Below are the code and all the weights of a small trained network. Each question names an input and a target symbol and asks about switching units off, where a switched-off unit gives its printed mean instead of its output.

import numpy as np


def w(rows, s, z=0):
    codes = np.array(rows[::2]) - 128.0
    scale = np.full(codes.shape[1], s)
    scale[-1] = z or s
    return codes * scale


def norm(h):
    return h / np.sqrt((h * h).mean(-1, keepdims=True) + 1e-5)


def f(y):
    return y / 2 * (1 + np.tanh(0.7978845608 * (y + 0.044715 * y**3)))


def softmax(a):
    e = np.exp(a - a.max(-1, keepdims=True))
    return e / e.sum(-1, keepdims=True)


def log_softmax(a):
    a = a - a.max(-1, keepdims=True)
    return a - np.log(np.exp(a).sum(-1, keepdims=True))


def net(x, mask):
    ids = ['ΔΩαγεζηθλμπτφψ'.index(c) for c in x.split()]
    T = len(ids)
    res = E[ids] + P[:T]
    r = norm(res)
    for j in range(3):
        rows = slice(3 * j, 3 * j + 3)
        q, k, v = (r @ M[0][rows].T for M in (Q, K, V))
        z = softmax(np.where(np.tri(T) > 0, q @ k.T / 3**0.5, -1e9)) @ v
        o = O[0][rows]
        res = res + np.where(mask[j], z, o[:, -1]) @ o[:, :-1]
    y = f(norm(res) @ A[0][:, :-1].T + A[0][:, -1])
    res = res + np.where(mask[3:27], y, B[0][:, -1]) @ B[0][:, :-1]
    return log_softmax(norm(res)[-1] @ U[:, :-1].T + U[:, -1])


Q, K, V, O, A, B = {}, {}, {}, {}, {}, {}
E = w([
[113,155,147],'Δ',
[196,242,167],'Ω',
[49,131,224],'α',
[107,230,108],'γ',
[135,111,224],'ε',
[196,179,106],'ζ',
[139,174,253],'η',
[173,68,148],'θ',
[105,174,141],'λ',
[92,172,121],'μ',
[195,145,195],'π',
[95,63,55],'τ',
[113,104,109],'φ',
[153,171,96],'ψ',
],0.024)
P = w([
[96,167,254],'0',
[104,173,224],'1',
[90,159,207],'2',
[98,164,179],'3',
[98,159,157],'4',
[88,159,134],'5',
[87,166,113],'6',
[80,146,96],'7',
[73,164,74],'8',
[68,148,59],'9',
[48,148,39],'10',
[67,128,28],'11',
[81,106,22],'12',
],0.0026)
Q[0] = w([
[134,52,103],'head 1',
[254,102,239],'head 1',
[187,192,125],'head 1',
[226,32,188],'head 2',
[19,129,106],'head 2',
[94,146,164],'head 2',
[113,126,104],'head 3',
[180,119,67],'head 3',
[231,153,167],'head 3',
],0.026)
K[0] = w([
[96,82,151],'head 1',
[218,114,254],'head 1',
[186,142,104],'head 1',
[146,75,240],'head 2',
[71,113,42],'head 2',
[88,156,114],'head 2',
[141,131,108],'head 3',
[213,137,108],'head 3',
[189,96,207],'head 3',
],0.027)
V[0] = w([
[201,141,84],'head 1',
[159,200,104],'head 1',
[197,93,91],'head 1',
[254,169,243],'head 2',
[11,154,216],'head 2',
[5,118,92],'head 2',
[156,70,113],'head 3',
[245,158,139],'head 3',
[100,100,117],'head 3',
],0.0059)
O[0] = w([
[156,178,111,154],'head 1',
[192,129,108,238],'head 1',
[118,195,121,83],'head 1',
[154,2,190,253],'head 2',
[197,108,82,231],'head 2',
[147,189,77,98],'head 2',
[188,97,153,34],'head 3',
[178,123,60,157],'head 3',
[130,116,165,86],'head 3',
],0.0078,0.0025)
A[0] = w([
[188,116,40,23],'neuron 1',
[103,109,142,108],'neuron 2',
[85,110,188,183],'neuron 3',
[63,114,93,84],'neuron 4',
[133,130,102,112],'neuron 5',
[133,127,113,117],'neuron 6',
[116,136,152,68],'neuron 7',
[126,149,159,59],'neuron 8',
[142,105,138,120],'neuron 9',
[129,56,158,88],'neuron 10',
[129,156,106,168],'neuron 11',
[172,122,95,66],'neuron 12',
[129,90,147,74],'neuron 13',
[99,120,162,91],'neuron 14',
[67,81,137,86],'neuron 15',
[116,116,158,66],'neuron 16',
[127,138,208,37],'neuron 17',
[92,7,134,42],'neuron 18',
[147,67,116,97],'neuron 19',
[79,13,97,95],'neuron 20',
[133,150,95,132],'neuron 21',
[144,88,77,89],'neuron 22',
[131,114,127,141],'neuron 23',
[163,126,189,2],'neuron 24',
],0.019,0.0028)
B[0] = w([
[75,176,217,227],'neuron 1',
[122,156,155,123],'neuron 2',
[71,150,165,230],'neuron 3',
[220,136,146,200],'neuron 4',
[122,103,140,140],'neuron 5',
[128,121,137,127],'neuron 6',
[105,119,128,132],'neuron 7',
[103,104,106,153],'neuron 8',
[159,140,145,158],'neuron 9',
[155,60,199,242],'neuron 10',
[84,51,117,240],'neuron 11',
[99,197,137,175],'neuron 12',
[149,106,166,161],'neuron 13',
[104,136,142,149],'neuron 14',
[79,191,165,140],'neuron 15',
[107,110,150,136],'neuron 16',
[106,48,116,240],'neuron 17',
[188,249,66,213],'neuron 18',
[205,114,176,184],'neuron 19',
[62,249,90,166],'neuron 20',
[101,52,131,217],'neuron 21',
[175,116,194,135],'neuron 22',
[147,136,142,126],'neuron 23',
[152,148,45,253],'neuron 24',
],0.021,0.0037)
U = w([
[93,193,64,84],'Δ',
[223,156,38,82],'Ω',
[48,136,192,134],'α',
[81,114,69,86],'γ',
[147,106,170,88],'ε',
[139,177,136,113],'ζ',
[128,2,228,2],'η',
[214,176,128,138],'θ',
[149,122,167,139],'λ',
[92,67,146,67],'μ',
[243,56,178,129],'π',
[141,115,166,126],'τ',
[155,39,82,145],'φ',
[141,125,142,249],'ψ',
],0.021,0.0079)

Each question gives the input, a string of symbols that net reads in full, and the target symbol t.
The units are the heads (3 rows each of Q, K, V and O) and the neurons (one row each of A and B). Each row of codes is followed by its name. A weight is (code - 128) times the scale printed after its matrix; where a second scale follows, it is the last column's (O, A, B and U).
mask holds one flag per unit, heads first, then neurons. A switched-off unit (its flag False) gives its mean, the last column of its rows in O or B, instead of its output. The means were averaged over made-up inputs and are rounded, as every weight is.
A unit's drop is (log p(t) with every unit on - log p(t) with that unit switched off) / (log p(t) with every unit on - log p(t) with every unit switched off).
top k neurons: the k neurons with the biggest drops, biggest first
heads that matter: for each layer, one digit per head in row order, 1 if its drop is at least 0.15 and else 0, layers parted by /
drop when u is switched off: that unit's drop, to one decimal
input μ λ μ ψ Δ η π μ ε, target π: heads that matter => 010
input η Ω μ α ζ μ γ γ ψ α τ ψ τ, target α: heads that matter => 010
input π π α ψ ζ λ ε ζ μ θ Δ, target φ: top 2 neurons => (neuron 1; neuron 3)
input λ ψ θ α γ λ μ ψ μ λ γ α η, target η: top neuron => (neuron 17)
input μ ζ ζ γ Δ γ η Ω η η η τ, target Δ: heads that matter => 110
input μ α γ γ ζ, target α: heads that matter => 000
input π ζ ε ε, target π: top 4 neurons => (neuron 10; neuron 18; neuron 17; neuron 24)
input μ τ μ, target Δ: heads that matter => 010
input φ π η μ Δ, target φ: heads that matter => 011
input η μ η τ π λ, target Δ: top 3 neurons => (neuron 10; neuron 17; neuron 1)
input μ ζ τ ψ μ Ω λ τ θ μ η Ω, target Ω: heads that matter => 010
input π γ ψ ζ μ Ω ε π τ μ ε λ, target γ: heads that matter => 010
input λ μ γ η, target η: top 2 neurons => (neuron 17; neuron 3)
input τ ζ ψ φ φ, target φ: top neuron => (neuron 18)
input μ ζ ζ φ μ φ, target φ: drop when neuron 18 is switched off => 0.5
input ψ μ α ψ, target α: drop when neuron 1 is switched off => 0.1
input η ζ φ λ π λ π φ Ω ε μ α τ, target Δ: drop when neuron 20 is switched off => 1.3
